In the rows, zero is written as 128.
Each row has a class, written after it.
[122 145 135 106 101 141 152 169  66 105 143 131  97 136 134  98 128 128
 108  97  81 132 157 101 148 103 116 120  98 142 120 109  87 137 144 137
 132 134 156 117  67 115 129  99  99 133]
K_10
[119 137 154 121 155 135 129 108 119  91 149 193 142 134  47 124 191 124
 112 136  92 159 145 113 194 124 147 110 197 157 113 152 153 148 140 173
  99 159 121 158 124 145 110 113  76 175]
K_682
[142 130 137 110 137 166 106 159 129 149 102 109 122 137 135 181  96 104
 137 112  74  75 157 131  91 147 125 101 168 126 108 161 128 139 113 180
 110 149 136 140  91 111 138 106 119 127]
K_10
[144 136 131  93 138 125 169 120 124 113 111 119 162 155 120 127 131 102
  91 107 157 109  72  91 193 105 141 111 191 127 151 137 115 102  94  86
 119 118 152 137 182 150 129 124 145 102]
K_10
[108 149 117 118 182 103 136 145 119 127  48 154 144  95 113 229 185 115
 198 160 128 119 117 126  70 141 130  94 115 123 154 123 127 112 110 112
 147 134 111 162  79 128 164 119  80 178]
K_723
[ 72 154 164 129 129 120 156 110 108 185  80 126 111 106 154  97 144 110
 114 134 155 131 144 133 117 107 142 104  84 178 127 108  95 141  84 152
 122 160  94 103 176 137  99 153 177  96]
K_682
[ 59 113 153 118 135 155 139 113  84 109 117 177 192 153 125 141 133  82
  95 151  88 130 123  70 150 152 146 108 135 130 136 186 152 140 158  94
 154 156 162 134 107 143  83 131 103 127]
K_468
[252 168 132 159 112 130 149 124 157 136 135 145 132 104 144 116  83 153
 181 107 124 159 177 104 132  71 121 107 118 136 135 115 129 103 105 127
 101  94 101 128  96 111 130  97 157 148]
K_682
[ 99 111 133  88 144 142 144 151 134 105 131 148 149 116  91 141 166  92
 156 155 130  99 106 127 130 159 166 126 137 114 142 168 140 195 115 145
 104 154 108 113  80  94 134 162 160 102]
K_13
[146 136 116  19 105 119 119 155 111  91 101 156 159 123 103 109  90 137
 116 121  99 161 146 147 112 111 119 133  95 121 129 121 112  93 120 157
 137 139 112  90  91 110 133 120 106 152]
K_956
[126 128  88  90 131 132 169 141 121  86 131 126 137 123 150 118 130 139
 171 140 100 146 165 111 138  35 111 142  98 136 109 126 140 103 176 106
 156 124 131 126 145 178 131 106  91 140]
K_956
[106 155 140 106 101 116 182 121 183  69  92  83 120 126 143 180 137 100
 131  98 102 124 160 155 120 151  76  78 145 154 118 141 122 116 100 175
  67 144 140 114 161 114 157 128  98 135]
K_723
[105 153 155 125 128 105 130  96 160 123 150 177 135  94 143  95 109 118
 148 132 145 175 121  81 156 114  87 122 227  94 171 118 181 171 182 103
 140  87 116 160 192 102 145  58 124 146]
K_682
[142 118 117  96 111 155 111  77 113 103 158 125  76 156  30 141 136 118
 163 168 128 137  93 160 109 189 114 119 116  93 121  98 124 129 136 122
 186 134 172 125  26  96 144 136 159 115]
K_13
[ 81 118 134 142 170 122 150  90  98 200  80 112 139 148  59 129  89  92
 125 154 110 156 141 128 144 141 172  91 148 145 155 113 145 105 143 137
 163 135  98  94 138 124  58 155 125  69]
K_682
[ 91 113 153  99 143 120 178 148 164 173 135  91 105 165  84 116 115 119
 108 110 157 142 110 111 159 192 146 123 148 178 102 118  96 117 104 130
 123 157 173 142 133  99 120 158 144  78]
K_682
[101 144  92 156 166 153  90 124 111 187 144 102 178 159 104  56  81 145
 149  96 130 108 158 119 133 151 115 130 132 119 131  80  76 117 113 126
 154 164 146 128  58 146  78 155 126 117]
K_682
[ 92 140 165 131 125  91 170 182 113 226 122  85 131 127  97 180 152 131
 140 129 158  81 125  94 117 127 160  92 228 116 134 157 164 162 147 131
 143 112 167 157 131 113 167  91 142 146]
K_723
[ 62 131 119  78 111 109 165 153 166 101 175 102  97 133  45 108  63 140
 152  73 113 122 108  79 141 145 131 108 135 143 100 168 116 163  80 142
 142  78 117 117 140 134 172 158 141 100]
K_506
[149 138 129 163 131 112 117 121 156  69 110 179 114  90 151  86 143 139
 147 155 166 138 114 119 123  68 114 125 122 124 129  81 139 143 141 110
 115 109 128  85  80  83 107 124 124 128]
K_682
[127  95 142  93 103 151 142 121 158 174 160  12 113 141  43  44 106 144
 137  97  47 164 163 166 158 167 109 127 138 160 101 112 121  90 111 157
 176 123 129 128 103 121  94 185 192  98]
K_682
[164 138 117 148 118 103 150 141 148 138 120 149 111  94 124 136 104 139
 149 125 148 139 157 111 104 113 110 141 124 128 129  93 155 115 145  93
 101 106 131 130 109 135 126 109 103 129]
K_723
[ 88 166 120 132 121 124 145 114 120 115 106 139  97 128  81 167 123  83
 102 152 135 149 147 144 141 208 129 165 138 128 121  74 113 117 135 130
 150 114 187 147 104  69 120  80  63 108]
K_723
[134 129 117 112 134 146 131 159 118 123 102 105 164 131  98 148 175 101
 144 179 159  83 161 138 130 113 140 122 144 140 104 172 145 140  89 140
 146 151  92 155 150 142 154 111 144 184]
K_956
[159  65 136 145 105  70 122 129  86 130 114 158 115 161  82 108 153 122
 120 187 111 134 107 145 121 109 143  80 149  97 106 167 137 102 173 183
 157  92 117 151  34 190 127 105  41 198]
K_13
[ 97 139 140 155 111 161  73 108  94 114 174 132  78 149 107 128 117 122
 125 122 117 113 142 155 106 221 104 144 122 119 147 130 129 145 129 141
 155 129 145 144  53 110 106 128  90 146]
K_710
[105 158 147 116 109 137 160 135 140  91 127 129 141 112 122 130 127 115
 125 137 165 128 138 134 117 181  89 172 134 130 156 130 158 139 115  90
 139 112 151 150 141 124  98  68 123 111]
K_723
[169 128 132 125 140 105 146 142 159 154  72 167 141 115 120 122  70 121
 138 142  86 129 119 127 145  88 128 134 108 126 103 102 158 163 106 164
 157 135 160 120  77 113 114  96 183 145]
K_10
[121 129 141 136 134 128 149 117 136 128 119 166 102 104 119 158 115  82
 139 174  76 101 115 165 147 171 120 149 123 117 101 148 147 175 172 143
 144 153 109 131 178 115 179 104  62 125]
K_506
[ 98 114 141 155  95 115  94 166 110 141 126 124  87 112  45 146 121 113
 180 158 151  92 124  77 118 197 128 101 134 134 140 113 144 137 137 126
 157 101 152 166  63  81 140 111 144 138]
K_710
[ 97 113 109 108 120 103  94 153 117 142 143 149 122 119  89 117 108  88
 143 115 136  81 162  65 129 124 122 139 153 154 125 112 149 147 116 141
  94 113 117 147 104  92 168 163  70 183]
K_710
[121 135 131 164  95 146 103 145 118  92 163 125  98 137 100 131 106 131
 106 137 137 132 175 138 144 153 135 155 134 141 107 129 182 143 173 136
 119 114 156 123 140  93  76  67  98  95]
K_710
[ 89 108 122 155 109 156  71 105 182 102 141 120  82 148 183  97  57 127
 164 147 120 128 176 142  78 104 156 145 112 118  88 190 124 104 127 112
 110 131 124 143 183 127  75 155 119 107]
K_956
[ 86 139 168  98 139  84  94  86  80 181 126 118 104 144  80  98 134 118
  97 125 113 111  72 177 137 193 161 160  92 139 150  92 111 140 124 143
 154 150 147 121 106  90 122 120  84 158]
K_468
[123  88 174 112 139 128 103 135 122 142  84 115  59 139  82 130 130 104
 160 169 130 144 148 115 122 207 119 134 176  90 147 114 159 153 180 150
 170 154 163 160 119 120 106 121 144 136]
K_723
[167 172 156 101 108 126 126 114 112  94  60 188 160 118 158 111 109 132
 146 135  88 140 139  82 142  54 165 113 127 117 120 150 108 131 122 161
 117 137 120 127 125 140 116  93 117 127]
K_682
[ 81 156  78 202  89 105 150 136 114 162 138 132 164 128 123  86  86 132
 145 217 112  71 162  53 168 104 167 147 169  67 153 150  71 116 164 120
 131 185 151 134  75 147 174 135 121 109]
K_468
[180 135 135 112 106 147 139 143 142  95 136 148 146 112  95 113 120 114
 153 104 185 132 114 130 135 220  93 148 150 136 120 120 151 107 158 110
 131 113 162 157 133 115  91  98 110 108]
K_723
[145 178 166 102 132 154 156 159  88 152  87 160 168 108  67 136 134 124
 138 122  60 123 122  87 120 144 116 128 194 152 140 146 166 131 131 161
 147 143 120 134  77  92  98  98 146 126]
K_10
[109 121 117 131  83 123 132 171 159 145 129 127 139 123 140  63 154 143
  79 129 128 176  95 130 142 121 103 103 173 113  60 161 103 105 129 132
 167 107 139 177  65 121 117 118 179 111]
K_468
[126 151 140 108 144 140 115 118  98 117 121 140 110 119  97 162 101 132
 159 162 137  88 125 100  88 158 102 123 128 101 188  81 161 117 107  89
 162 124 172 111  47 153 111 119 139 134]
K_13
[134 102 148 142 150 126 165 136 138 126 146 105 147 140  79 171  98 103
 150 158 147 104 135 111 140 156 145 117 122 124 148 131 146 156 129  86
 163  77 158 128  94  96 138  79 105 125]
K_682
[148 155 146 115 113 169 116  97 147  86 136 127 118 139  87 133  80 112
 154 158  86 146 163 128 155 239 107 161 150  92 158 142 103 119 132  56
 139 135 166 158 101 117 112 103  76 124]
K_956
[130 122 122 128 176 126 140 122 122 111 126 102 137 178  86 130 126 122
 153 111 185 122 119  95 148 196 210 125 142 122 129 120  80 189 119 180
 126 145 150  92  31  92 126 173 103 118]
K_682
[132  97 137 132 117 106  82 153 131 159 104 174 104 139 123  98 127 118
 133 183 108 162 118 121 121 184 119 139 159 127 159 192 158 139 160 112
 177 138 122 149  56 148 127  60  73 147]
K_682
[118  95 115 164 129 125 131 149 156 136 167 122 163 116  63 165 142 114
  99 153  45 172 185 156 181 223 116 167 144 146 140 131 156 126 159 192
 142 127 136 132 129 105 144  95 114 146]
K_710
[ 88  96 131 149  92  90 138 117 117 133 186 139  63 167 117  70  74 152
 194 163 189 172 176  52  86  46 163 135 122  99 172 161 115 126 150 144
  95 116 106 143  84 127 105 138 141 137]
K_506
[111 143 155 123  68 135 136 142 108 133 143 131  81 122  81 134 119 120
 109 172 142 128 126  92 125 237 120 153 141 130 156 127 144 148 111 122
 157 145 149 145  58 140 156  94 145 130]
K_506
[ 84 120 178  87  91 112 126 143 155  98  78 116 106 120  98 138 131 129
  77 110 103 122  96 139  80 155  82 123 138 138 151 111 100  95  85 175
 103 116 153  95 137  99 115 110 177  74]
K_723
[114 162 146 149  97 120 162 131 101 169 141 122 145 129 127 113 170 108
 134 154 105 130 146 143 169  85 170 106 149 142 154 184 149 176 113 153
 148 126 103 135  84 104 138  74 142 157]
K_682
[122 171 136 110 118 128  95 115 107 108 126 151  68 126 124 137 141 128
  89 112 138 140  88 140 166 159 175 144 181 146 162 110 148 103 115 159
 127 119 177 127 107 133  79  77 114 108]
K_10
[ 84 130 111 135  61  95 161 132 143 153 180 137 146  99 125  88 142 125
 125 138 158 144 163 103 139 138 142 129 125 167 123 117 144 162 146 137
  89 159 145  83  77 100 168 161 136 181]
K_956
[125 132 132 158 139 123 119 173  87 131 143 177  88  89 106 108 139 151
 143 138 105  85 120 161 112 102 134  94  67 140  87 125 155 147 158 145
 134 152  88 143  51 145 108 128  96 164]
K_468
[150 173 128 129  96 161 128  99 123  96 154 158 126 113 128 117 127 122
  86 148 107 137 100 153 161 194 121 143 167  86 167 161 117 117 128  93
 133 139 119 133  82 132 127 111 122  95]
K_468
[ 83 165 121 105 132 141 130 113 116  60 134 194 125 132 115 131 139 101
 111 167 188 126 117 153 139 149  88 122 139 116 100 125 143 138 134 110
 164 124 189 121 133 127  95  81  81 122]
K_13
[117 114 141  79 105 100 139 105 153 161  79 150 146 114  65  96 150  98
 101 138 111 147  51 154 133 111 140  92 205 130  73 174 158 114 119 158
 134  89  92 174  67 117  94 150 125 117]
K_468
[106 140 144  82  99 132 182 147 113  75 103 118 123 139  41 115 121 119
 159 176 113 110 122 114 152 177 106 128 136 123 125 142 138 163 163 116
 165 156 155 125  60 133 126  97  95 119]
K_956
[102 133  94  78 128 143 157 179 111  62 122  81 145 174 101 117 129 113
 143 124  86 110 137 145 191 108 179 125 126 131 103 206  87 115 134 146
 155 128 129 125 143 139 121 107  64  99]
K_956
[141 129 173 127 108 103 134 120 106 182 101 110 134 124  78 122 156 116
 157 120 125 129 106  68 159 185 176  90 156 155 146 163 124 141 132 139
 126 126 151 134  83 130 120 139 154 139]
K_468
[132 111 146 159  88 146 138 107 114 109 141  63  99 141 119 139 121 106
 103 166 158 129 154 138 126 214 128 142 107 130 134 107 149 141 126  85
 152 116 166 156  91 143 110  72 128 134]
K_10
[108 117 139 147 110 107 116 187 121 136 176 187  70 103  65 113  98 146
 159 151  72  97 116 111 167 113 154  95 149 124 141 161 151 112 175 113
 108 162 129 105 131 106 151 152  99 124]
K_506
[149 195 146  62 125 111 176 129 125  89  79 143 106 140 136 146  79 129
 137 128  74 163 161 141 139  39  85  95 142  94 120 129 136 140 110 166
 136 136 114 109 126  95 155  91 103 161]
K_506
[168 142 154 113  83 124 116 138  96  67 102 136 118 152 120 137  99 172
 100 155 142 162 169 116  78  98 153 114  76 129  96 143 123  82 114 130
 141 124 123  98 129 131 118  97 122 168]
K_956
[128 122 135 108 125 139 141 131 116 104 101 127  94 146 114 152 104 109
 116 156 109 132 139 144 131  92 134 100 136 123 115 130 151 110 139 142
 136 149 140 129 136 113 106 102 136 114]
K_10
[148 138 153  91  95 111 182 157 121 109 131 138 149 135  67 128  92 137
 162 156 109 149 161  89 144  85 123 104 126  97 148 178 124 162 132 121
 115 137 105 104 129  92 170  93 152 129]
K_506
[ 96 181 150 138 119 165 107 104  97 138 137 132  95 129 129 149 118 107
 150 151 142 115 175 169 123 147 120 109 174  99 100 145 104 142 146 132
 156 114 199 172 110  98  86  57  74 137]
K_10
[147  94 144  77 101 118  96 143 137 137 142 104 156 136  32  47 103 156
  91  90 165 131 113 109 123 177 132 121 144 152  92 117 100 103  81 165
 122 116  95 134 137 144 125 153 168 123]
K_682
[ 80 109 156 112 141 121 177 155 159 134 107 101  79 144 124 122 113 137
 101 120 114 114 105  95 140 166 107 122 132 165 112 128  84 103 100 143
 160 142 178  93 162 172 136 185 167  96]
K_956
[111 105 176 103 138 135 129 166  79 107 111 125  58 186  97 103 161 118
  64  71 139 104  96  91 130 107  98  89 171 178  42 157 130 130 129 150
 139 100 122 142 171 138 108 168  76 125]
K_710
[133 108 125 151 146 147 120 166 114 134 186 147 115 127  57 125  97 130
 115 159 162  90 134 100 131 199 170 173 176 116  79 124 113  82 156 175
 182  85 184 171  70 104 108 139  90 131]
K_468
[105 158  91 128 135 161 131 116 119  94 131 134 116 115 148 121 105  78
 164 162 159 147 183 117 183 172 129 124 139  95 141 110 123 126 150 100
 169 119 190 161  39 121  71 119  89 127]
K_468
[ 82 123 136 104 135 142 115 131 108 138 167 103 113 158  85 161 127 104
 119 132 146 101 105 137 155 229 164 149 126 127 121 140 115 172 115 101
 184 129 209 166 112 113 153  76 110 141]
K_10
[ 73 103 126  81  91 121 166 106 151 121 182 121 116 171  62 131 130 127
  73 139 125 153 100  90 131 105 113 168 175 160 138 174 167  79  88  78
 132 100 135 167 148 145 138 145 144 100]
K_710
[165 126 167  95 150 143 173 112 171 172 106 102 162 142  85 151  92 104
  75  95  76 131 151  88 167 178 104 106 187 136  99 112  71 126  58 152
 123 119 148 132 154 135 180 166 162 124]
K_682
[142 141 119 127 147 161 153 133 175  65 138 143 118 137 120 115  94 143
 107 134  98 136 194 114 144  71  89 122 109 121 104 111  79 123  48 111
 105 131 142 122  64 145 121 152 140 126]
K_682
[118 131 111 146 125 141 109  77 113 119 100 137  68 142  86 171  90  86
 147 180  98  95 130 155 139 132 127 119 118 122 135 126 142 127 133 115
 160 121 175 139  99 164 104  56  82 104]
K_10
[104 150  98 122 102 167  56  81 131  76 139 140 104 128 107 145 153 125
 131 184 157 143 135 107 141 181 145 141 180  79 147 184 112 127 112 110
 181 111 185 154  75 180 122  76 145 111]
K_468
[108 135 153 165 174 125 143 120 143 106 149  87 110 131  93 155 155  99
 202 113  70 132 144 120 196 188 133  87 135 130 144 139 110 153 153 109
 125 109 149 149 208 104 140 111 100 131]
K_13
[141 120 112 122 107 159 117 147 136 153 165 132 142 115 141 183 143 141
 152 135 101  98 159  91  79 141 162 172 159 146 104 216 149 160 133 145
 124 116 157 162  77 188 165  62 105 135]
K_10
[128 122 134 112  91 102 144  75 130 222  84 158 136 124  56 139  72 136
 169 189  73 167 102  68  73 154 135  99 179  95 177 182 112  75 164 133
 158 152 123  96  46 126 149 173 177  76]
K_468
[156 129 124 123 178 116 140 150 143 204 125  84 139 153  72  72  85 111
 168 135  71 105 130 126 167 134 162 169 182  87 148 117 102 126 108 114
 128 138 110 139 101  59 121 196 140 105]
K_13
[117 163 158 122 100 129 169 131 134 136 150  90  94 169 128  69 133 117
  95  61 139 184 140  98 149 181 153 128 177 198  67 128 129 141 104 200
 119 122 119 165  85  75 107 152 104 150]
K_682
